Here is a tiny trained network, its code and every weight. The questions are about switching its units off for an input and a target symbol, where a switched-off unit gives its printed mean instead of its output.

import numpy as np


def w(rows, s, z=0):
    codes = np.array(rows[::2]) - 128.0
    scale = np.full(codes.shape[1], s)
    scale[-1] = z or s
    return codes * scale


def f(y):
    return np.maximum(y, 0)


def softmax(a):
    e = np.exp(a - a.max(-1, keepdims=True))
    return e / e.sum(-1, keepdims=True)


def log_softmax(a):
    a = a - a.max(-1, keepdims=True)
    return a - np.log(np.exp(a).sum(-1, keepdims=True))


def net(x, mask):
    ids = ['αβγεζηθμστφψω'.index(c) for c in x.split()]
    T = len(ids)
    res = E[ids] + P[:T]
    r = res
    for j in range(3):
        rows = slice(4 * j, 4 * j + 4)
        q, k, v = (r @ M[0][rows].T for M in (Q, K, V))
        z = softmax(np.where(np.tri(T) > 0, q @ k.T / 4**0.5, -1e9)) @ v
        o = O[0][rows]
        res = res + np.where(mask[j], z, o[:, -1]) @ o[:, :-1]
    y = f(res @ A[0][:, :-1].T + A[0][:, -1])
    res = res + np.where(mask[3:7], y, B[0][:, -1]) @ B[0][:, :-1]
    return log_softmax(res[-1] @ U[:, :-1].T + U[:, -1])


Q, K, V, O, A, B = {}, {}, {}, {}, {}, {}
E = w([
[144,144,133,130,41,143],'α',
[139,94,172,83,96,55],'β',
[147,68,147,100,122,87],'γ',
[153,222,124,147,143,136],'ε',
[110,92,194,137,123,66],'ζ',
[159,93,202,79,121,87],'η',
[123,5,154,158,145,81],'θ',
[128,182,49,160,111,115],'μ',
[139,201,163,175,134,153],'σ',
[181,202,125,122,155,153],'τ',
[110,96,161,146,174,53],'φ',
[179,159,122,166,135,180],'ψ',
[104,142,116,211,91,140],'ω',
],0.021)
P = w([
[249,117,82,241,91,13],'0',
[211,96,169,191,106,24],'1',
[191,108,139,191,118,65],'2',
[170,108,137,178,125,89],'3',
[149,110,139,162,131,109],'4',
[129,111,145,147,138,128],'5',
[106,109,147,135,147,144],'6',
[85,111,150,119,155,161],'7',
[64,111,156,107,161,178],'8',
[44,107,159,92,171,194],'9',
[20,108,160,82,179,205],'10',
[2,107,171,60,185,226],'11',
[91,142,126,193,83,145],'12',
],0.0086)
Q[0] = w([
[153,170,42,210,191,253],'head 0',
[181,255,145,171,191,209],'head 0',
[126,62,97,40,117,55],'head 0',
[129,35,200,116,148,84],'head 0',
[75,147,172,82,85,10],'head 1',
[81,103,146,128,149,112],'head 1',
[127,168,206,62,130,44],'head 1',
[116,123,137,176,174,90],'head 1',
[61,241,48,205,33,187],'head 2',
[103,110,242,129,127,62],'head 2',
[129,218,97,103,153,89],'head 2',
[146,142,143,147,64,194],'head 2',
],0.025)
K[0] = w([
[51,148,131,64,208,186],'head 0',
[3,87,89,99,117,157],'head 0',
[189,107,158,211,151,134],'head 0',
[150,150,68,152,141,52],'head 0',
[250,122,149,196,81,105],'head 1',
[176,81,109,145,160,141],'head 1',
[199,147,106,178,86,32],'head 1',
[157,116,117,134,221,110],'head 1',
[48,117,114,30,173,230],'head 2',
[246,112,89,137,117,99],'head 2',
[115,72,163,153,124,209],'head 2',
[101,144,100,63,89,124],'head 2',
],0.024)
V[0] = w([
[190,208,114,137,87,134],'head 0',
[149,165,228,17,89,149],'head 0',
[211,107,88,91,94,81],'head 0',
[115,193,196,204,239,78],'head 0',
[162,173,157,137,226,153],'head 1',
[14,178,122,249,71,131],'head 1',
[125,87,32,142,226,143],'head 1',
[179,174,112,49,120,60],'head 1',
[87,186,92,68,193,76],'head 2',
[153,157,86,167,78,39],'head 2',
[206,110,114,136,186,158],'head 2',
[22,153,200,222,167,73],'head 2',
],0.015)
O[0] = w([
[204,88,112,187,66,136,176],'head 0',
[93,129,126,248,199,136,51],'head 0',
[164,86,196,138,135,130,196],'head 0',
[67,96,74,89,80,219,224],'head 0',
[140,83,42,140,122,110,138],'head 1',
[251,123,180,118,114,204,168],'head 1',
[138,113,132,61,90,59,97],'head 1',
[38,93,73,84,109,165,131],'head 1',
[116,64,168,145,117,178,57],'head 2',
[88,166,156,147,220,165,249],'head 2',
[173,177,184,185,79,77,168],'head 2',
[187,100,121,99,227,149,168],'head 2',
],0.014,0.013)
A[0] = w([
[98,1,164,117,117,101,37],'neuron 0',
[110,14,144,117,147,65,1],'neuron 1',
[96,40,195,101,132,92,115],'neuron 2',
[118,49,152,137,99,124,133],'neuron 3',
],0.021,0.0077)
B[0] = w([
[208,206,136,135,139,73,208],'neuron 0',
[81,102,181,22,5,148,172],'neuron 1',
[140,102,49,196,143,133,253],'neuron 2',
[67,111,170,108,157,189,204],'neuron 3',
],0.014,0.019)
U = w([
[216,153,103,149,200,64,121],'α',
[147,25,187,140,218,115,211],'β',
[132,149,218,104,202,63,242],'γ',
[155,30,118,153,126,182,58],'ε',
[134,255,135,121,156,200,83],'ζ',
[143,100,100,194,161,131,128],'η',
[157,222,187,45,174,91,118],'θ',
[169,65,185,91,104,121,230],'μ',
[222,80,79,178,150,155,2],'σ',
[90,127,120,151,91,166,119],'τ',
[101,201,136,68,102,172,94],'φ',
[168,220,56,158,81,111,154],'ψ',
[200,207,87,96,142,146,63],'ω',
],0.0074,0.0091)

Each question gives the input, a string of symbols that net reads in full, and the target symbol t.
The units are the heads (4 rows each of Q, K, V and O) and the neurons (one row each of A and B). Each row of codes is followed by its name. A weight is (code - 128) times the scale printed after its matrix; where a second scale follows, it is the last column's (O, A, B and U).
mask holds one flag per unit, heads first, then neurons. A switched-off unit (its flag False) gives its mean, the last column of its rows in O or B, instead of its output. The means were averaged over made-up inputs and are rounded, as every weight is.
A unit's drop is (log p(t) with every unit on - log p(t) with that unit switched off) / (log p(t) with every unit on - log p(t) with every unit switched off).
The circuit of an input: a set's keep is (log p(t) with only the set's units on - log p(t) with every unit switched off) / (log p(t) with every unit on - log p(t) with every unit switched off). Starting from all 7 units, units are removed one at a time, each time the one whose removal leaves the highest keep (on an exact tie, the one counted first), for as long as the keep stays at least 0.8.
circuit, biggest first: the units of the circuit, biggest drop first
unit that matters most: the unit with the biggest drop
k most important neurons: the k neurons with the biggest drops, biggest first
heads that matter: for each layer, one digit per head in row order, 1 if its drop is at least 0.15 and else 0, layers parted by /
input μ θ α ψ γ ω β θ ε ζ, target σ: heads that matter	101
input β ω φ θ ζ θ ψ ψ ψ, target ψ: heads that matter	101
input ε φ ψ φ, target ζ: unit that matters most	neuron 0
input β θ μ ζ ψ ψ ζ θ μ ζ, target η: circuit, biggest first	neuron 2; head 1; head 0
input θ ε ε τ ψ ζ θ ζ σ σ ψ, target σ: heads that matter	111
input φ σ φ ε, target φ: heads that matter	100
input ψ ζ α θ σ θ σ ψ α γ, target μ: heads that matter	100
input ε α η σ σ ψ, target σ: heads that matter	010
input β ζ γ μ θ ψ φ γ ψ ε ψ φ, target η: heads that matter	111
input φ σ ζ θ β α, target ζ: heads that matter	010
input ε ψ θ α θ φ η ζ, target ζ: circuit, biggest first	neuron 0; neuron 3; head 0; head 1
input τ σ φ φ ψ ω, target ψ: heads that matter	001
input θ ζ α θ ψ ψ ζ θ η φ φ, target α: heads that matter	111
input ψ φ ψ θ ζ γ μ η ζ η σ ω, target σ: unit that matters most	head 2
input τ ζ σ θ ε ζ, target φ: circuit, biggest first	head 1; neuron 1
input ε ψ ψ ζ ζ ψ σ α η β ε τ μ, target τ: circuit, biggest first	head 0; head 2; neuron 3
input ω ψ ψ β η ζ α ε ψ μ γ, target θ: circuit, biggest first	head 2; neuron 2
input θ ζ ζ ω ζ ψ μ, target ψ: 2 most important neurons	neuron 3; neuron 1
input τ ε η, target φ: circuit, biggest first	head 1; neuron 1
input ω ψ β ζ θ φ ψ σ, target ψ: unit that matters most	head 2
